Below are the code and all the weights of a small trained network. Each question names an input and a class and asks about switching units off, where a switched-off unit gives its printed mean instead of its output.

import numpy as np


def w(rows, s, z=0):
    codes = np.array(rows[::2]) - 128.0
    scale = np.full(codes.shape[1], s)
    scale[-1] = z or s
    return codes * scale


def norm(h):
    return h / np.sqrt((h * h).mean(-1, keepdims=True) + 1e-5)


def f(y):
    return y / 2 * (1 + np.tanh(0.7978845608 * (y + 0.044715 * y**3)))


def log_softmax(a):
    a = a - a.max(-1, keepdims=True)
    return a - np.log(np.exp(a).sum(-1, keepdims=True))


def net(x, mask):
    res = np.array(x, float).reshape(1, 6) / 4 @ E
    u = 0
    for l in range(2):
        y = f(norm(res) @ A[l][:, :-1].T + A[l][:, -1])
        res = res + np.where(mask[u : u + 8], y, B[l][:, -1]) @ B[l][:, :-1]
        u += 8
    return log_softmax(norm(res)[-1] @ U[:, :-1].T + U[:, -1])


A, B = {}, {}
E = w([
[66,85,91,93,94,225,162,66,156,170,1,144],'x0',
[133,92,132,175,135,84,158,34,195,74,118,21],'x1',
[99,143,175,146,178,150,109,104,123,140,162,50],'x2',
[94,55,125,107,158,143,46,120,144,183,180,86],'x3',
[68,72,77,122,107,117,116,79,82,98,153,138],'x4',
[137,139,177,126,46,78,179,119,82,167,129,74],'x5',
],0.0081)
A[0] = w([
[143,239,177,64,180,165,143,241,153,125,45,199,161],'L0N0',
[122,122,74,105,110,144,117,98,54,212,133,101,10],'L0N1',
[254,194,145,101,91,74,230,187,103,123,56,241,251],'L0N2',
[92,70,39,110,155,204,128,64,192,165,58,120,198],'L0N3',
[137,89,42,111,131,56,39,182,104,85,212,217,68],'L0N4',
[151,224,216,120,124,159,108,163,176,134,78,209,98],'L0N5',
[125,31,62,166,144,59,110,1,116,60,124,143,155],'L0N6',
[67,42,133,14,50,137,113,133,67,176,89,186,82],'L0N7',
],0.007,0.0021)
B[0] = w([
[163,112,133,101,144,127,112,188,116,67,113,132,210],'L0N0',
[151,107,131,141,179,122,99,137,149,160,157,116,151],'L0N1',
[114,179,131,111,84,80,122,114,126,68,118,112,254],'L0N2',
[154,151,106,172,72,175,145,127,128,102,66,95,253],'L0N3',
[195,125,132,93,169,119,6,187,105,58,162,172,204],'L0N4',
[105,121,106,75,156,144,50,186,73,154,130,181,175],'L0N5',
[103,141,177,75,123,118,170,160,170,97,133,170,211],'L0N6',
[124,109,108,179,186,86,132,101,114,173,169,133,221],'L0N7',
],0.013,0.0082)
A[1] = w([
[134,60,149,112,93,109,70,146,136,117,171,163,21],'L1N0',
[181,192,178,149,118,116,73,199,132,187,203,58,136],'L1N1',
[120,72,165,209,111,95,151,101,176,128,139,97,77],'L1N2',
[146,180,65,151,40,72,105,163,41,148,144,136,198],'L1N3',
[76,107,140,211,101,215,135,103,164,254,100,134,2],'L1N4',
[133,82,126,76,191,102,50,217,115,149,151,193,61],'L1N5',
[58,116,157,93,70,128,62,56,178,139,217,50,223],'L1N6',
[129,118,139,105,179,57,166,61,175,154,194,82,8],'L1N7',
],0.0086,0.0039)
B[1] = w([
[197,122,72,117,237,145,117,167,57,75,145,144,160],'L1N0',
[97,162,93,101,88,132,132,146,151,71,48,116,217],'L1N1',
[62,124,165,115,175,120,118,143,120,141,175,188,164],'L1N2',
[104,171,119,180,81,161,213,97,216,88,112,187,217],'L1N3',
[219,136,18,94,176,152,128,103,39,130,117,24,185],'L1N4',
[180,127,156,139,197,171,33,225,19,107,181,224,254],'L1N5',
[170,180,174,136,67,111,136,128,154,131,142,208,182],'L1N6',
[33,96,174,137,155,136,134,114,200,254,181,157,157],'L1N7',
],0.0099,0.0086)
U = w([
[165,144,155,80,196,100,19,229,71,89,178,221,170],'0',
[184,24,38,151,210,166,122,65,41,230,106,33,3],'1',
[125,174,114,124,5,115,178,97,201,32,26,112,246],'2',
[46,130,216,163,112,51,159,83,235,227,211,173,35],'3',
],0.012,0.0043)

Each question gives the input, the list of numbers given to net, and the class t.
The units are the neurons (one row each of A and B). Each row of codes is followed by its name. A weight is (code - 128) times the scale printed after its matrix; where a second scale follows, it is the last column's (A, B and U).
mask holds one flag per neuron, layer by layer. A switched-off neuron (its flag False) gives its mean, the last column of its row in B, instead of its output. The means were averaged over made-up inputs and are rounded, as every weight is.
A unit's drop is (log p(t) with every unit on - log p(t) with that unit switched off) / (log p(t) with every unit on - log p(t) with every unit switched off).
The circuit of an input: a set's keep is (log p(t) with only the set's units on - log p(t) with every unit switched off) / (log p(t) with every unit on - log p(t) with every unit switched off). Starting from the 12 units with the biggest drops (on a tie, the unit counted first), units are removed one at a time, each time the one whose removal leaves the highest keep (on an exact tie, the one counted first), for as long as the keep stays at least 0.8.
circuit, biggest first: the units of the circuit, biggest drop first
top k neurons: the k neurons with the biggest drops, biggest first
k most important neurons of layer l: the k neurons of layer l with the biggest drops, biggest first
drop of u: that unit's drop, to one decimal
input [3,1,7,0,0,-6], class 2: circuit, biggest first	L0N3
input [5,6,8,6,-2,4], class 2: 4 most important neurons of layer 1	L1N6, L1N5, L1N0, L1N7
input [-5,0,3,2,1,8], class 2: top 2 neurons	L1N1, L0N7
input [2,2,0,3,-2,5], class 1: 3 most important neurons of layer 0	L0N2, L0N4, L0N6
input [1,-2,7,5,4,1], class 1: top 4 neurons	L0N2, L1N4, L0N4, L0N0
input [-4,8,-8,-2,0,-3], class 2: 4 most important neurons of layer 0	L0N5, L0N7, L0N0, L0N2
input [6,2,-8,8,7,3], class 1: top 3 neurons	L0N7, L0N3, L1N4
input [5,-3,-8,-1,6,-3], class 2: 2 most important neurons of layer 0	L0N3, L0N5
input [0,6,2,2,-6,-3], class 2: top 3 neurons	L0N7, L1N5, L0N1
input [-7,7,3,-1,1,-3], class 3: 2 most important neurons of layer 1	L1N7, L1N5
input [-6,4,6,4,-8,6], class 3: top 2 neurons	L1N7, L0N3
input [-3,8,-4,1,-3,-6], class 3: 2 most important neurons of layer 1	L1N5, L1N1
input [-4,3,4,7,-1,1], class 3: top 4 neurons	L0N4, L0N5, L0N0, L1N7
input [5,3,4,-1,8,-7], class 2: top neuron	L0N6
input [5,-2,4,4,-4,-6], class 1: top 2 neurons	L0N2, L0N3
input [1,-2,-5,-6,-3,0], class 2: top 3 neurons	L0N2, L0N4, L1N3
input [-5,0,3,2,-2,6], class 2: top 2 neurons	L1N1, L0N7
input [4,-1,5,0,-3,-7], class 2: top 3 neurons	L0N3, L1N5, L0N4
input [0,2,4,7,-3,7], class 3: top 2 neurons	L0N3, L1N7
input [7,2,1,5,-4,-4], class 1: most important neuron of layer 0	L0N2
input [4,1,1,7,5,-2], class 1: 2 most important neurons of layer 0	L0N3, L0N2
input [3,3,-3,6,4,7], class 3: drop of L0N6	0.2
input [0,1,2,-2,6,5], class 3: drop of L0N4	0.3
input [2,7,-5,5,3,5], class 3: drop of L0N0	0.1
input [-1,7,1,8,2,-5], class 3: drop of L0N1	-0.1
